Here is a tiny trained network, its code and every weight. The questions are about switching its units off for an input and a class, where a switched-off unit gives its printed mean instead of its output.

import numpy as np


def w(rows, s, z=0):
    codes = np.array(rows[::2]) - 128.0
    scale = np.full(codes.shape[1], s)
    scale[-1] = z or s
    return codes * scale


def f(y):
    return np.maximum(y, 0)


def log_softmax(a):
    a = a - a.max(-1, keepdims=True)
    return a - np.log(np.exp(a).sum(-1, keepdims=True))


def net(x, mask):
    res = np.array(x, float).reshape(1, 3) / 4 @ E
    y = f(res @ A[0][:, :-1].T + A[0][:, -1])
    res = res + np.where(mask, y, B[0][:, -1]) @ B[0][:, :-1]
    return log_softmax(res[-1] @ U[:, :-1].T + U[:, -1])


A, B = {}, {}
E = w([
[137,111,55,21,117],'x0',
[158,157,41,121,8],'x1',
[237,25,78,177,40],'x2',
],0.011)
A[0] = w([
[169,108,128,81,46,163],'n0',
[150,131,129,222,122,162],'n1',
[122,88,96,158,100,150],'n2',
[136,160,127,183,87,65],'n3',
[113,113,167,147,199,172],'n4',
[94,167,196,110,159,255],'n5',
[177,126,125,89,144,191],'n6',
[72,179,88,92,85,167],'n7',
[119,162,76,111,93,189],'n8',
[141,149,130,172,105,143],'n9',
[122,115,111,123,110,111],'n10',
[96,147,153,169,98,168],'n11',
[99,177,124,122,127,98],'n12',
[99,173,111,117,88,142],'n13',
[130,3,96,156,130,131],'n14',
[189,104,101,129,66,123],'n15',
],0.016,0.0053)
B[0] = w([
[172,115,81,110,141,227],'n0',
[248,111,140,165,142,200],'n1',
[138,107,146,138,148,186],'n2',
[160,161,128,168,104,167],'n3',
[113,183,107,172,83,225],'n4',
[76,190,169,157,193,255],'n5',
[60,102,76,99,166,167],'n6',
[189,205,144,119,143,210],'n7',
[205,142,102,135,86,201],'n8',
[161,141,123,168,150,166],'n9',
[139,138,120,114,147,152],'n10',
[159,198,145,200,125,177],'n11',
[95,156,169,93,110,175],'n12',
[163,175,162,105,117,180],'n13',
[100,71,171,108,119,220],'n14',
[123,87,112,121,190,234],'n15',
],0.013,0.016)
U = w([
[89,107,118,49,101,150],'0',
[140,194,186,73,122,34],'1',
[202,184,10,89,82,130],'2',
[174,71,129,109,56,123],'3',
[173,67,82,91,161,50],'4',
[5,185,72,116,188,253],'5',
[200,181,133,249,93,205],'6',
],0.011,0.0018)

Each question gives the input, the list of numbers given to net, and the class t.
The units are the neurons (one row each of A and B). Each row of codes is followed by its name. A weight is (code - 128) times the scale printed after its matrix; where a second scale follows, it is the last column's (A, B and U).
mask holds one flag per neuron, in row order. A switched-off neuron (its flag False) gives its mean, the last column of its row in B, instead of its output. The means were averaged over made-up inputs and are rounded, as every weight is.
A unit's drop is (log p(t) with every unit on - log p(t) with that unit switched off) / (log p(t) with every unit on - log p(t) with every unit switched off).
The circuit of an input: a set's keep is (log p(t) with only the set's units on - log p(t) with every unit switched off) / (log p(t) with every unit on - log p(t) with every unit switched off). Starting from the 12 units with the biggest drops (on a tie, the unit counted first), units are removed one at a time, each time the one whose removal leaves the highest keep (on an exact tie, the one counted first), for as long as the keep stays at least 0.8.
units of the circuit, in order: the units of the circuit, biggest drop first
top k neurons: the k neurons with the biggest drops, biggest first
drop of u: that unit's drop, to one decimal
input [0,3,-1], class 2: units of the circuit, in order => (n5; n1)
input [-1,7,-7], class 1: units of the circuit, in order => (n12)
input [4,3,4], class 4: units of the circuit, in order => (n15; n4)
input [4,4,4], class 4: top 3 neurons => (n15; n4; n14)
input [-7,-3,-7], class 5: top 2 neurons => (n5; n8)
input [3,-6,4], class 0: top 2 neurons => (n5; n1)
input [2,5,-5], class 1: top 2 neurons => (n12; n0)
input [3,1,1], class 2: top 2 neurons => (n5; n14)
input [1,-3,2], class 3: top 2 neurons => (n5; n15)
input [1,7,-6], class 1: top 2 neurons => (n12; n13)
input [3,1,-4], class 1: top 2 neurons => (n7; n15)
input [6,-5,2], class 0: drop of n11 => 0.1
input [1,0,-1], class 1: drop of n0 => 0.3
input [-6,-8,-6], class 5: units of the circuit, in order => (n5)
input [-3,-6,-3], class 5: drop of n5 => 0.4
input [1,3,0], class 2: drop of n13 => 0.0
